Look-ups in named tables: a row name and a column name give one cell, copied from the table.

Table bek
fields: kulikip, fav
nomo: [-23, 19]
lim: [-9, -29]
dobavot: [-70, -44]
difunaf: [-66, 69]
resamut: [61, -51]
raf: [-68, -8]
med: [-57, -16]
tun: [-9, 50]
fim: [-42, 14]
dit: [3, 77]
rivasa: [91, -6]

kulikip of lim: -9
fav of fim: 14
kulikip of rivasa: 91
fav of resamut: -51
fav of med: -16
fav of dit: 77
fav of raf: -8
kulikip of fim: -42
kulikip of difunaf: -66
kulikip of nomo: -23
fav of tun: 50
fav of difunaf: 69
fav of rivasa: -6
fav of nomo: 19
kulikip of raf: -68
fav of dobavot: -44

tobed =
columns: bem, kase, vugonu, zozodav, difu, vevef, gak, melan
nid: [0.6, 0.5, 0.2, 0.4, 0.7, 0.4, 0.6, 0.6]
beti: [0.6, 0.5, 0.2, 0.5, 0.5, 0.3, 0.5, 0.7]
dumalo: [0.7, 0.5, 0.4, 0.4, 0.6, 0.4, 0.5, 0.4]
labu: [0.4, 0.8, 0.3, 0.5, 0.5, 0.5, 0.3, 0.5]
vobofa: [0.4, 0.2, 0.8, 0.3, 0.3, 0.5, 0.4, 0.2]
vatoz: [0.4, 0.5, 0.3, 0.7, 0.4, 0.4, 0.5, 0.4]
darav: [0.6, 0.6, 0.3, 0.5, 0.7, 0.5, 0.4, 0.4]
kireg: [0.5, 0.6, 0.5, 0.3, 0.6, 0.7, 0.5, 0.4]
sile: [0.5, 0.4, 0.3, 0.6, 0.5, 0.5, 0.7, 0.5]

bem of vatoz: 0.4
bem of darav: 0.6
kase of sile: 0.4
gak of vobofa: 0.4
vugonu of vobofa: 0.8
vugonu of nid: 0.2
vevef of beti: 0.3
melan of nid: 0.6
vugonu of sile: 0.3
bem of labu: 0.4
gak of kireg: 0.5
difu of darav: 0.7
melan of darav: 0.4
Row with the largest bem: dumalo

zilu:
	zenu	pok	lub	buk	luv	nudaled	zifite	duzop	petep	regov
pes	78	110	67	173	198	38	117	184	68	9
tuneki	111	86	67	181	201	17	49	177	58	31
vazi	77	207	156	190	82	184	163	79	29	87
zuv	171	120	110	39	81	149	226	182	213	168
lav	183	115	108	31	163	151	45	144	169	237

What is the petep of pes in zilu?
68
What is the nudaled of pes in zilu?
38
What is the duzop of vazi in zilu?
79
What is the zifite of vazi in zilu?
163
What is the buk of lav in zilu?
31
What is the regov of pes in zilu?
9
What is the duzop of pes in zilu?
184
What is the zenu of tuneki in zilu?
111
What is the petep of vazi in zilu?
29

dizoko.csv
,sema,kapas
zot,229,58
rami,115,232
tobadi,166,104
vobalu,181,79
tiv,193,118
fosev,92,168
meb,146,114
lod,126,125

sema of meb: 146
kapas of zot: 58
sema of lod: 126
kapas of tiv: 118
kapas of fosev: 168
kapas of vobalu: 79
sema of vobalu: 181
sema of fosev: 92
sema of zot: 229
sema of tobadi: 166
sema of rami: 115
kapas of meb: 114
kapas of lod: 125
kapas of tobadi: 104
sema of tiv: 193
kapas of rami: 232

nefusa.tsv
	gab	mokila	suf
bivo	241	126	154
valo	93	94	187
raro	243	128	159
fali	172	139	185
zubeka	192	122	98
saz	110	158	41
zomate	55	108	88
pel	97	133	56

mokila of raro: 128
mokila of bivo: 126
gab of saz: 110
mokila of pel: 133
mokila of fali: 139
suf of valo: 187
mokila of zubeka: 122
suf of pel: 56
gab of fali: 172
suf of zomate: 88
suf of fali: 185
mokila of saz: 158
suf of saz: 41
gab of raro: 243

guk.tsv
	goto	livag	pof	mem	dagige	nog	nemul
gusiruk	86	60	129	175	175	149	68
rep	144	58	171	135	46	47	75
larefun	10	173	152	70	141	166	132
ven	141	180	46	131	182	50	29
teg	27	173	102	52	133	149	129
voro	148	24	48	114	99	127	163
vem	105	112	174	18	87	64	105
lim	12	149	97	59	84	150	77
dal	153	147	93	166	153	51	34
pokat	199	99	60	131	125	45	112
rilema	24	136	123	82	160	174	110
tav	71	57	132	90	162	164	116
pokefe	148	167	47	143	147	48	69
dil	151	165	22	83	125	53	104

What is the nog of rep in guk? 47
What is the nog of pokefe in guk? 48
What is the dagige of pokefe in guk? 147
What is the livag of voro in guk? 24
What is the dagige of rep in guk? 46
What is the nog of dil in guk? 53
What is the nog of voro in guk? 127
What is the nemul of larefun in guk? 132
What is the pof of rilema in guk? 123
What is the nog of teg in guk? 149
What is the nog of dal in guk? 51
What is the nog of larefun in guk? 166
What is the dagige of gusiruk in guk? 175
What is the mem of pokefe in guk? 143
What is the pof of rep in guk? 171
What is the goto of pokat in guk? 199
What is the dagige of voro in guk? 99
What is the mem of rep in guk? 135
What is the goto of rilema in guk? 24
What is the pof of dil in guk? 22

dizanel:
fields: faf, sotuf, menaki, gani, nusafun, novisu, zaba
bako: [1937, 5196, 2038, 6316, 3419, 4722, 1439]
tapibol: [2193, 4343, 2375, 5033, 4274, 6016, 2036]
pusag: [5006, 4555, 4602, 3092, 5376, 4292, 8848]
fur: [5344, 4973, 4879, 4127, 4576, 3994, 8175]
sirakub: [6840, 4331, 5601, 2544, 6425, 6974, 6482]
keliduv: [1819, 4524, 3081, 5514, 5411, 4994, 2197]
fes: [2903, 5536, 2452, 6687, 2535, 4683, 1127]
todupub: [4117, 3983, 4815, 2228, 3829, 2095, 7829]
loko: [3764, 3300, 5297, 3275, 4323, 2962, 7653]
murimok: [756, 4389, 1818, 5772, 1969, 3463, 2054]
lib: [3696, 2869, 5464, 2997, 4544, 3377, 6783]

sotuf of loko: 3300
faf of pusag: 5006
zaba of bako: 1439
menaki of todupub: 4815
gani of keliduv: 5514
gani of lib: 2997
faf of murimok: 756
novisu of bako: 4722
gani of tapibol: 5033
menaki of sirakub: 5601
menaki of loko: 5297
novisu of loko: 2962
zaba of loko: 7653
Row with the largest zaba: pusag

kad:
,bovu,deti,rab
muvuror,230,41,207
musu,34,113,18
lisiz,166,183,189
sek,150,146,126
fuzogat,187,29,113
ruzop,99,92,105
naleraf,191,34,117
tuk,192,66,149
zur,191,30,112
rovaf,114,119,159
zizef,123,233,196
ditumu,78,179,124
ketofot,121,222,164

lisiz, deti => 183
sek, rab => 126
lisiz, bovu => 166
fuzogat, rab => 113
naleraf, bovu => 191
rovaf, bovu => 114
ditumu, rab => 124
ruzop, bovu => 99
tuk, deti => 66
zur, rab => 112
zizef, bovu => 123
naleraf, rab => 117
naleraf, deti => 34
rovaf, deti => 119
Which row has the largest bovu? muvuror

zogaros.csv
,dufori,pulum,zabita,dopi,zuze
teti,0.3,0.7,0.2,0.5,0.3
lisosi,0.3,0.1,0.9,0.3,0.2
tum,0.5,0.3,0.7,0.9,0.2
bosis,0.3,0.1,0.9,0.3,0.3
felapid,0.4,1.0,0.1,0.8,0.4
vip,0.9,0.7,0.6,0.1,0.8
muvife,1.0,0.3,0.5,0.4,0.8
meb,0.6,0.8,0.7,0.3,0.8
luroru,0.7,0.6,0.7,0.4,0.7

zuze of luroru is 0.7
dopi of tum is 0.9
dufori of lisosi is 0.3
zuze of tum is 0.2
zabita of felapid is 0.1
dopi of bosis is 0.3
dufori of felapid is 0.4
pulum of meb is 0.8
zuze of felapid is 0.4
dopi of vip is 0.1
pulum of luroru is 0.6
dopi of teti is 0.5
zabita of meb is 0.7
zabita of teti is 0.2
zuze of vip is 0.8
zabita of muvife is 0.5
dopi of meb is 0.3
dopi of muvife is 0.4
Row with the largest pulum: felapid

pas.tsv
	turi	fofis	bipom	lof	zulin
kerir	162	50	125	28	195
sop	162	55	131	64	201
zafel	162	66	123	13	198
vof	162	50	133	63	204
kibov	162	71	131	62	196
nasiko	162	55	122	12	199

What is the zulin of vof in pas?
204
What is the bipom of kerir in pas?
125
What is the lof of nasiko in pas?
12
What is the turi of nasiko in pas?
162
What is the turi of vof in pas?
162
What is the zulin of sop in pas?
201
What is the bipom of vof in pas?
133
What is the lof of vof in pas?
63
What is the bipom of sop in pas?
131
What is the lof of kerir in pas?
28
What is the bipom of nasiko in pas?
122

loz =
	gavevas	luzuko	geku	tete	rupupar	gevifat	povut	kam	kepadu	gavanok
tirirup	6.3	8.5	1.6	3.2	7.6	3.1	3.8	7.1	8.6	6.8
fegi	7.1	6.9	1.7	1.9	6.9	4.5	5.0	5.1	3.7	4.9
tokis	7.6	2.2	4.8	2.3	2.9	6.5	6.8	7.7	3.1	2.7
bis	5.9	3.8	6.7	8.0	8.6	5.0	5.0	1.9	6.8	5.9
vonol	7.1	6.2	5.3	5.2	6.6	5.1	3.5	8.2	3.9	8.2
zativ	7.3	3.6	3.4	3.7	8.5	5.3	6.6	5.4	3.7	2.4
gesepe	4.4	4.3	1.7	2.1	3.4	3.8	3.3	3.1	2.7	7.6
nodafad	8.7	3.0	8.4	3.8	3.4	4.9	5.1	6.1	8.0	2.0
mun	3.1	7.1	2.7	7.7	8.0	3.7	4.9	5.6	2.1	4.6

zativ, kepadu -> 3.7
nodafad, gavevas -> 8.7
zativ, kam -> 5.4
mun, rupupar -> 8.0
vonol, tete -> 5.2
bis, rupupar -> 8.6
gesepe, luzuko -> 4.3

